Below is a small trained network, with its code and all its weights. Each question gives an input and a class and asks what happens when units are switched off, that is, made to give their printed mean instead of their output.

import numpy as np


def w(rows, s, z=0):
    codes = np.array(rows[::2]) - 128.0
    scale = np.full(codes.shape[1], s)
    scale[-1] = z or s
    return codes * scale


def f(y):
    return np.maximum(y, 0)


def log_softmax(a):
    a = a - a.max(-1, keepdims=True)
    return a - np.log(np.exp(a).sum(-1, keepdims=True))


def net(x, mask):
    res = np.array(x, float).reshape(1, 8) / 4 @ E
    y = f(res @ A[0][:, :-1].T + A[0][:, -1])
    res = res + np.where(mask, y, B[0][:, -1]) @ B[0][:, :-1]
    return log_softmax(res[-1] @ U[:, :-1].T + U[:, -1])


A, B = {}, {}
E = w([
[163,130,145,117,160,168,151,123,118,167],'x0',
[135,142,121,121,103,127,119,151,138,94],'x1',
[143,131,146,126,150,148,138,122,124,149],'x2',
[164,178,102,185,41,92,212,114,106,148],'x3',
[177,88,216,100,112,22,125,108,75,138],'x4',
[131,51,84,100,74,150,143,2,158,66],'x5',
[149,136,126,119,140,145,133,137,125,126],'x6',
[194,162,116,155,170,84,123,103,236,153],'x7',
],0.0097)
A[0] = w([
[201,144,122,130,180,79,127,105,254,155,106],'neuron 0',
[160,77,113,69,107,138,151,36,165,105,149],'neuron 1',
[163,139,96,166,73,109,220,137,128,113,1],'neuron 2',
[104,85,152,97,121,172,167,135,64,138,154],'neuron 3',
[180,156,112,182,80,138,199,122,91,156,49],'neuron 4',
[119,115,75,157,128,208,150,109,153,114,187],'neuron 5',
[125,107,115,93,93,148,158,77,129,94,92],'neuron 6',
[218,65,179,75,105,64,126,109,92,110,125],'neuron 7',
[175,90,121,54,162,164,68,148,139,124,43],'neuron 8',
],0.0088,0.0023)
B[0] = w([
[124,124,75,50,85,184,189,124,52,81,249],'neuron 0',
[146,193,163,111,150,72,158,183,115,176,255],'neuron 1',
[59,84,150,121,151,112,131,66,151,90,216],'neuron 2',
[157,130,84,71,105,115,137,134,72,99,205],'neuron 3',
[98,111,177,87,183,123,73,54,190,107,223],'neuron 4',
[195,95,85,164,150,141,96,169,157,192,218],'neuron 5',
[122,191,152,106,154,85,142,168,134,156,210],'neuron 6',
[183,106,105,254,114,161,80,114,129,128,244],'neuron 7',
[97,137,175,86,131,103,48,83,186,120,174],'neuron 8',
],0.0095,0.0092)
U = w([
[71,83,193,110,195,106,79,38,166,76,62],'0',
[146,150,97,159,142,91,114,114,89,118,254],'1',
[136,120,63,93,86,128,159,98,12,82,39],'2',
[144,221,173,159,165,30,170,191,118,168,74],'3',
[185,95,76,254,135,144,87,121,123,144,85],'4',
[142,116,133,152,139,97,132,131,110,113,197],'5',
],0.01,0.0057)

Each question gives the input, the list of numbers given to net, and the class t.
The units are the neurons (one row each of A and B). Each row of codes is followed by its name. A weight is (code - 128) times the scale printed after its matrix; where a second scale follows, it is the last column's (A, B and U).
mask holds one flag per neuron, in row order. A switched-off neuron (its flag False) gives its mean, the last column of its row in B, instead of its output. The means were averaged over made-up inputs and are rounded, as every weight is.
A unit's drop is (log p(t) with every unit on - log p(t) with that unit switched off) / (log p(t) with every unit on - log p(t) with every unit switched off).
The circuit of an input: a set's keep is (log p(t) with only the set's units on - log p(t) with every unit switched off) / (log p(t) with every unit on - log p(t) with every unit switched off). Starting from all 9 units, units are removed one at a time, each time the one whose removal leaves the highest keep (on an exact tie, the one counted first), for as long as the keep stays at least 0.8.
units of the circuit, in order: the units of the circuit, biggest drop first
most important unit: the unit with the biggest drop
k most important neurons: the k neurons with the biggest drops, biggest first
drop when u is switched off: that unit's drop, to one decimal
input [-4,1,2,5,8,-7,-4,2], class 4: units of the circuit, in order	neuron 7; neuron 1
input [-2,-7,0,-4,6,3,-1,5], class 4: units of the circuit, in order	neuron 7
input [0,-2,6,7,4,-3,2,7], class 0: units of the circuit, in order	neuron 4; neuron 2
input [3,-2,5,5,2,-5,6,4], class 5: 2 most important neurons	neuron 1; neuron 0
input [-7,1,-4,7,4,8,5,5], class 3: 3 most important neurons	neuron 1; neuron 6; neuron 8
input [-8,0,0,-6,6,8,6,-2], class 1: units of the circuit, in order	neuron 7; neuron 1
input [-5,-2,0,-4,3,-7,-3,8], class 2: 2 most important neurons	neuron 0; neuron 1
input [7,1,7,8,4,3,0,0], class 0: 2 most important neurons	neuron 4; neuron 2
input [-2,-5,8,6,-8,-7,5,7], class 4: 3 most important neurons	neuron 1; neuron 5; neuron 6
input [-3,0,-2,8,2,6,-7,5], class 0: 2 most important neurons	neuron 2; neuron 4
input [-4,-2,0,4,-3,-3,0,5], class 2: units of the circuit, in order	neuron 0; neuron 1
input [5,3,3,7,-5,0,-6,2], class 0: 3 most important neurons	neuron 4; neuron 2; neuron 7
input [5,-8,1,3,-6,5,-6,-5], class 4: 3 most important neurons	neuron 5; neuron 0; neuron 8
input [1,-7,2,-3,-7,-1,-3,-2], class 4: units of the circuit, in order	neuron 5
input [7,-8,1,1,-6,8,2,-6], class 3: units of the circuit, in order	neuron 1; neuron 6
input [5,4,5,-7,-1,-6,-2,8], class 2: 2 most important neurons	neuron 0; neuron 4
input [8,4,-6,-7,3,-7,-7,6], class 1: 4 most important neurons	neuron 4; neuron 0; neuron 2; neuron 1
input [5,-3,4,2,-6,2,-3,8], class 2: 2 most important neurons	neuron 0; neuron 7
input [6,-4,6,-2,7,1,0,8], class 2: 2 most important neurons	neuron 0; neuron 5
input [-6,-4,-1,3,7,1,1,0], class 4: most important unit	neuron 7
input [1,-2,-1,-2,3,0,-2,0], class 4: 2 most important neurons	neuron 4; neuron 0
input [-8,-6,0,-7,0,6,4,-8], class 1: 2 most important neurons	neuron 0; neuron 4
input [-5,-8,-4,5,0,1,-3,3], class 0: 2 most important neurons	neuron 2; neuron 4
input [-5,1,4,-2,-6,0,-2,-3], class 4: drop when neuron 0 is switched off	0.4
input [5,4,0,8,-1,0,-7,4], class 0: drop when neuron 4 is switched off	0.2
input [-3,-5,-2,3,4,5,-2,7], class 2: drop when neuron 0 is switched off	1.8
input [5,3,2,8,-8,6,-6,-6], class 0: drop when neuron 2 is switched off	0.5
input [-3,-3,4,2,7,3,-1,2], class 4: units of the circuit, in order	neuron 7
